Here is a tiny trained network, its code and every weight. The questions are about switching its units off for an input and a class, where a switched-off unit gives its printed mean instead of its output.

import numpy as np


def w(rows, s, z=0):
    codes = np.array(rows[::2]) - 128.0
    scale = np.full(codes.shape[1], s)
    scale[-1] = z or s
    return codes * scale


def norm(h):
    return h / np.sqrt((h * h).mean(-1, keepdims=True) + 1e-5)


def f(y):
    return y / 2 * (1 + np.tanh(0.7978845608 * (y + 0.044715 * y**3)))


def log_softmax(a):
    a = a - a.max(-1, keepdims=True)
    return a - np.log(np.exp(a).sum(-1, keepdims=True))


def net(x, mask):
    res = np.array(x, float).reshape(1, 5) / 4 @ E
    u = 0
    for l in range(2):
        y = f(norm(res) @ A[l][:, :-1].T + A[l][:, -1])
        res = res + np.where(mask[u : u + 13], y, B[l][:, -1]) @ B[l][:, :-1]
        u += 13
    return log_softmax(norm(res)[-1] @ U[:, :-1].T + U[:, -1])


A, B = {}, {}
E = w([
[138,147,138,96,170,125,52,133,116,156,143,212],'x0',
[49,199,152,108,129,208,28,171,98,22,123,55],'x1',
[192,153,89,120,153,243,163,113,206,74,177,168],'x2',
[149,102,98,76,109,106,112,51,98,74,170,123],'x3',
[124,61,203,64,253,185,139,104,86,214,155,62],'x4',
],0.0052)
A[0] = w([
[123,149,140,242,161,138,110,203,181,148,72,117,137],'L0N1',
[210,131,145,56,140,63,3,160,153,126,148,183,175],'L0N2',
[118,147,154,151,81,22,91,149,79,170,185,65,107],'L0N3',
[215,142,149,107,120,202,151,99,175,74,138,160,152],'L0N4',
[96,71,100,86,97,88,100,100,80,92,142,126,37],'L0N5',
[126,152,131,105,115,69,99,81,131,115,203,113,64],'L0N6',
[120,135,127,99,140,120,21,146,157,78,147,61,54],'L0N7',
[171,121,129,105,80,102,184,96,143,91,91,9,88],'L0N8',
[145,223,100,161,103,93,173,127,94,109,105,159,141],'L0N9',
[175,147,74,88,151,94,97,47,128,82,136,96,6],'L0N10',
[155,118,136,89,182,119,60,115,118,151,158,150,65],'L0N11',
[149,162,76,119,112,87,123,168,149,108,141,148,80],'L0N12',
[146,97,139,116,121,88,177,128,142,113,126,149,64],'L0N13',
],0.0072,0.0019)
B[0] = w([
[161,137,133,63,146,129,118,209,77,96,110,198,227],'L0N1',
[172,184,141,235,126,143,159,124,151,145,65,47,241],'L0N2',
[99,147,74,156,90,213,140,159,220,181,128,126,240],'L0N3',
[39,170,56,170,96,151,146,124,130,209,84,113,253],'L0N4',
[117,180,74,57,152,154,106,189,146,148,83,153,187],'L0N5',
[177,76,87,130,95,120,141,155,54,144,140,210,162],'L0N6',
[93,119,132,111,144,78,134,102,215,56,100,95,205],'L0N7',
[188,201,172,209,143,141,134,90,93,162,44,119,220],'L0N8',
[147,91,130,91,146,128,84,146,109,163,255,68,224],'L0N9',
[117,83,58,89,223,126,144,224,58,160,103,197,177],'L0N10',
[138,164,147,145,116,123,167,126,115,161,118,86,188],'L0N11',
[136,103,171,118,112,142,133,79,75,114,187,110,184],'L0N12',
[119,176,142,82,183,136,55,148,208,94,127,158,160],'L0N13',
],0.0069,0.0045)
A[1] = w([
[138,57,137,129,81,50,139,61,202,174,136,158,126],'L1N1',
[227,144,105,126,184,119,148,199,74,76,13,142,228],'L1N2',
[121,139,61,100,107,103,110,53,136,136,136,75,174],'L1N3',
[83,57,109,83,129,174,116,220,93,197,64,149,159],'L1N4',
[239,78,170,118,116,41,110,76,121,164,91,126,78],'L1N5',
[215,145,188,244,97,143,156,132,104,70,101,105,151],'L1N6',
[55,86,144,150,60,5,32,130,79,197,38,105,7],'L1N7',
[102,178,87,249,34,32,74,123,50,122,114,173,137],'L1N8',
[81,112,217,79,192,155,197,102,62,205,81,45,102],'L1N9',
[190,185,35,120,145,66,97,55,73,90,68,97,238],'L1N10',
[105,129,125,150,43,95,102,152,109,76,153,182,91],'L1N11',
[58,169,174,121,128,140,59,121,116,3,103,113,183],'L1N12',
[190,80,90,190,196,65,186,157,183,186,143,223,211],'L1N13',
],0.0058,0.0014)
B[1] = w([
[100,138,197,76,111,205,64,111,163,89,36,97,147],'L1N1',
[86,87,181,168,193,131,127,223,86,113,100,175,225],'L1N2',
[74,129,185,109,144,132,133,254,62,178,169,124,159],'L1N3',
[131,153,52,86,108,165,116,102,84,89,167,217,219],'L1N4',
[81,135,108,162,123,165,108,124,152,93,143,101,146],'L1N5',
[205,109,179,164,220,49,117,135,95,217,105,124,171],'L1N6',
[113,162,33,194,136,184,218,61,112,159,134,141,162],'L1N7',
[189,132,124,80,198,146,164,59,143,131,186,115,221],'L1N8',
[232,140,113,110,94,74,127,133,155,79,224,165,247],'L1N9',
[146,114,242,128,124,105,123,191,126,139,109,178,199],'L1N10',
[193,83,144,15,214,141,177,110,138,88,222,143,150],'L1N11',
[109,41,158,126,87,82,128,35,138,182,75,145,191],'L1N12',
[21,104,182,100,108,99,68,123,99,31,68,72,254],'L1N13',
],0.0064,0.0057)
U = w([
[21,59,206,121,104,85,83,75,167,95,71,90,141],'0',
[87,162,26,180,90,189,173,87,151,198,137,142,145],'1',
[233,96,160,95,136,80,130,100,135,118,252,119,138],'2',
[110,104,142,100,163,124,134,205,35,112,107,201,133],'3',
[194,140,196,244,173,103,137,123,103,189,81,105,138],'4',
[118,107,142,178,106,116,110,188,125,169,149,117,130],'5',
[112,34,100,213,91,78,114,167,113,137,169,86,10],'6',
],0.013,0.011)

Each question gives the input, the list of numbers given to net, and the class t.
The units are the neurons (one row each of A and B). Each row of codes is followed by its name. A weight is (code - 128) times the scale printed after its matrix; where a second scale follows, it is the last column's (A, B and U).
mask holds one flag per neuron, layer by layer. A switched-off neuron (its flag False) gives its mean, the last column of its row in B, instead of its output. The means were averaged over made-up inputs and are rounded, as every weight is.
A unit's drop is (log p(t) with every unit on - log p(t) with that unit switched off) / (log p(t) with every unit on - log p(t) with every unit switched off).
The circuit of an input: a set's keep is (log p(t) with only the set's units on - log p(t) with every unit switched off) / (log p(t) with every unit on - log p(t) with every unit switched off). Starting from the 12 units with the biggest drops (on a tie, the unit counted first), units are removed one at a time, each time the one whose removal leaves the highest keep (on an exact tie, the one counted first), for as long as the keep stays at least 0.8.
units of the circuit, in order: the units of the circuit, biggest drop first
most important unit: the unit with the biggest drop
k most important neurons: the k neurons with the biggest drops, biggest first
top k neurons in layer l: the k neurons of layer l with the biggest drops, biggest first
input [-6,-8,-8,3,-8], class 0: 3 most important neurons => [L1N1; L0N4; L1N13]
input [2,4,4,2,-6], class 2: most important unit => L0N3
input [-5,4,-4,6,3], class 3: 2 most important neurons => [L0N5; L0N2]
input [7,-6,-5,-7,-7], class 2: top 2 neurons in layer 1 => [L1N8; L1N11]
input [7,0,3,-4,-6], class 4: top 2 neurons in layer 1 => [L1N6; L1N9]
input [-3,6,-7,-2,4], class 1: units of the circuit, in order => [L1N7; L0N3]
input [-8,2,5,-8,5], class 3: 4 most important neurons => [L0N1; L0N2; L1N4; L1N2]
input [3,-2,-6,-7,3], class 3: 2 most important neurons => [L0N1; L0N4]
input [-8,-7,4,3,5], class 4: top 2 neurons in layer 0 => [L0N8; L0N7]
input [-8,6,3,-5,5], class 4: top 2 neurons in layer 1 => [L1N13; L1N6]
input [-8,-1,1,3,-7], class 4: 3 most important neurons => [L0N8; L1N6; L1N9]
input [-8,1,7,3,-4], class 4: top 3 neurons in layer 1 => [L1N6; L1N4; L1N10]
input [-2,4,4,0,6], class 2: 2 most important neurons => [L1N9; L0N3]
input [-6,2,0,-6,8], class 2: most important unit => L1N9
input [-5,-1,-2,8,6], class 3: 3 most important neurons => [L0N10; L1N2; L0N5]
input [-6,-1,8,-3,8], class 1: 2 most important neurons => [L0N4; L0N9]
input [-7,-4,-7,5,-3], class 1: 2 most important neurons => [L0N3; L0N2]
input [-2,-7,0,8,0], class 3: 2 most important neurons => [L0N10; L0N5]
input [2,8,1,-3,-6], class 0: 3 most important neurons => [L1N12; L0N7; L1N9]
input [-8,5,0,-5,-3], class 4: units of the circuit, in order => [L0N8]
input [-1,-2,6,8,-4], class 3: 2 most important neurons => [L0N10; L0N3]
input [-5,2,-7,6,-7], class 1: 2 most important neurons => [L0N3; L1N7]
input [-5,0,1,5,-1], class 3: top 3 neurons in layer 0 => [L0N10; L0N2; L0N5]
input [-4,-4,-4,6,-4], class 3: 2 most important neurons => [L0N5; L0N4]
input [2,-4,6,-8,8], class 2: top 3 neurons in layer 1 => [L1N9; L1N2; L1N3]
input [-3,-2,-5,-6,-6], class 2: units of the circuit, in order => [L0N9; L1N8]
input [4,3,2,4,-6], class 2: units of the circuit, in order => [L1N8]
